Here is a tiny trained network, its code and every weight. The questions are about switching its units off for an input and a class, where a switched-off unit gives its printed mean instead of its output.

import numpy as np


def w(rows, s, z=0):
    codes = np.array(rows[::2]) - 128.0
    scale = np.full(codes.shape[1], s)
    scale[-1] = z or s
    return codes * scale


def f(y):
    return y / 2 * (1 + np.tanh(0.7978845608 * (y + 0.044715 * y**3)))


def log_softmax(a):
    a = a - a.max(-1, keepdims=True)
    return a - np.log(np.exp(a).sum(-1, keepdims=True))


def net(x, mask):
    res = np.array(x, float).reshape(1, 4) / 4 @ E
    y = f(res @ A[0][:, :-1].T + A[0][:, -1])
    res = res + np.where(mask, y, B[0][:, -1]) @ B[0][:, :-1]
    return log_softmax(res[-1] @ U[:, :-1].T + U[:, -1])


A, B = {}, {}
E = w([
[221,130,147,170,179],'x0',
[196,86,96,62,78],'x1',
[124,135,178,47,180],'x2',
[103,11,114,138,174],'x3',
],0.012)
A[0] = w([
[124,132,91,205,105,65],'N0',
[88,149,128,183,161,91],'N1',
[55,122,110,117,89,78],'N2',
[133,106,90,214,89,29],'N3',
[103,148,153,167,155,86],'N4',
[106,138,150,150,142,50],'N5',
[184,132,149,145,177,132],'N6',
[106,65,113,143,160,74],'N7',
[150,132,124,141,148,41],'N8',
[96,145,166,145,155,61],'N9',
[100,138,154,155,141,60],'N10',
[148,137,108,138,156,39],'N11',
[152,252,136,109,86,67],'N12',
[117,64,123,136,182,54],'N13',
[104,152,159,174,169,113],'N14',
[184,121,135,166,173,50],'N15',
[158,128,140,150,146,39],'N16',
[212,101,76,69,73,7],'N17',
[63,124,125,103,69,58],'N18',
[114,141,188,72,181,62],'N19',
[90,165,123,155,169,105],'N20',
[162,135,120,148,165,34],'N21',
[116,135,124,138,144,39],'N22',
[97,152,155,167,147,89],'N23',
[170,130,124,156,168,62],'N24',
[58,101,101,101,112,84],'N25',
[122,122,172,81,175,100],'N26',
[123,116,89,181,84,66],'N27',
[89,129,110,110,114,35],'N28',
[144,181,160,134,87,2],'N29',
[129,126,156,102,132,43],'N30',
[101,50,134,126,166,34],'N31',
[131,126,109,154,113,37],'N32',
[93,154,126,156,166,84],'N33',
[212,119,168,188,137,92],'N34',
[74,147,131,110,87,71],'N35',
[124,133,184,69,185,32],'N36',
[143,194,165,112,105,37],'N37',
],0.015,0.0084)
B[0] = w([
[144,170,89,118,75,184],'N0',
[126,88,153,88,94,189],'N1',
[147,173,181,111,183,186],'N2',
[160,190,60,127,59,185],'N3',
[138,90,157,96,106,168],'N4',
[177,113,152,119,111,134],'N5',
[85,161,157,120,169,208],'N6',
[185,90,80,206,152,190],'N7',
[185,136,139,124,136,125],'N8',
[166,110,141,97,103,152],'N9',
[216,94,140,94,114,143],'N10',
[236,141,145,121,137,124],'N11',
[159,61,78,217,176,249],'N12',
[168,93,106,183,134,192],'N13',
[107,91,147,94,113,193],'N14',
[166,166,166,115,188,181],'N15',
[244,149,161,124,148,135],'N16',
[122,40,193,46,74,208],'N17',
[155,169,184,117,185,184],'N18',
[140,181,76,124,68,178],'N19',
[118,81,143,93,106,177],'N20',
[217,150,160,126,153,142],'N21',
[246,119,145,116,109,118],'N22',
[135,86,145,95,111,170],'N23',
[182,164,169,119,173,163],'N24',
[175,168,180,133,197,183],'N25',
[126,178,65,127,70,175],'N26',
[147,181,86,113,79,173],'N27',
[218,151,155,127,145,136],'N28',
[201,100,98,176,123,159],'N29',
[200,136,134,123,98,125],'N30',
[179,82,90,189,142,190],'N31',
[220,144,134,126,95,125],'N32',
[145,84,156,98,98,165],'N33',
[96,173,180,107,183,214],'N34',
[181,159,176,134,185,169],'N35',
[172,197,87,127,56,171],'N36',
[180,91,92,178,134,176],'N37',
],0.013,0.011)
U = w([
[139,87,104,200,150,109],'0',
[131,176,167,116,182,132],'1',
[127,70,152,74,95,112],'2',
[132,192,86,127,74,106],'3',
[7,123,107,152,163,248],'4',
[95,131,130,140,133,66],'5',
],0.022,0.018)

Each question gives the input, the list of numbers given to net, and the class t.
The units are the neurons (one row each of A and B). Each row of codes is followed by its name. A weight is (code - 128) times the scale printed after its matrix; where a second scale follows, it is the last column's (A, B and U).
mask holds one flag per neuron, in row order. A switched-off neuron (its flag False) gives its mean, the last column of its row in B, instead of its output. The means were averaged over made-up inputs and are rounded, as every weight is.
A unit's drop is (log p(t) with every unit on - log p(t) with that unit switched off) / (log p(t) with every unit on - log p(t) with every unit switched off).
The circuit of an input: a set's keep is (log p(t) with only the set's units on - log p(t) with every unit switched off) / (log p(t) with every unit on - log p(t) with every unit switched off). Starting from the 12 units with the biggest drops (on a tie, the unit counted first), units are removed one at a time, each time the one whose removal leaves the highest keep (on an exact tie, the one counted first), for as long as the keep stays at least 0.8.
units of the circuit, in order: the units of the circuit, biggest drop first
top k neurons: the k neurons with the biggest drops, biggest first
drop when u is switched off: that unit's drop, to one decimal
input [2,8,1,-7], class 2: units of the circuit, in order => N17
input [-8,-8,-4,2], class 1: top 4 neurons => N2, N25, N18, N35
input [6,-7,1,-1], class 2: units of the circuit, in order => N14, N1
input [-3,5,6,4], class 3: units of the circuit, in order => N26, N36
input [-5,-2,5,-5], class 0: top 3 neurons => N12, N37, N34
input [-3,-5,8,-6], class 3: top 2 neurons => N19, N36
input [-5,-6,7,3], class 3: top 4 neurons => N19, N36, N26, N17
input [6,-2,-6,3], class 1: top 2 neurons => N34, N15
input [8,-7,-8,-5], class 1: top 4 neurons => N34, N15, N24, N6
input [0,6,1,-5], class 2: top 4 neurons => N17, N7, N31, N13
input [0,6,4,-6], class 0: top 2 neurons => N12, N37
input [-8,-3,3,-8], class 0: top 3 neurons => N12, N37, N29
input [3,-3,-4,-3], class 3: top 4 neurons => N0, N17, N3, N7
input [1,-4,-8,7], class 3: units of the circuit, in order => N3
input [2,-2,4,3], class 3: top 2 neurons => N12, N36
input [-2,3,-5,-8], class 0: drop when N12 is switched off => 0.4
input [2,-3,-7,2], class 3: drop when N26 is switched off => 0.0
input [-2,-1,5,4], class 3: drop when N12 is switched off => 0.4
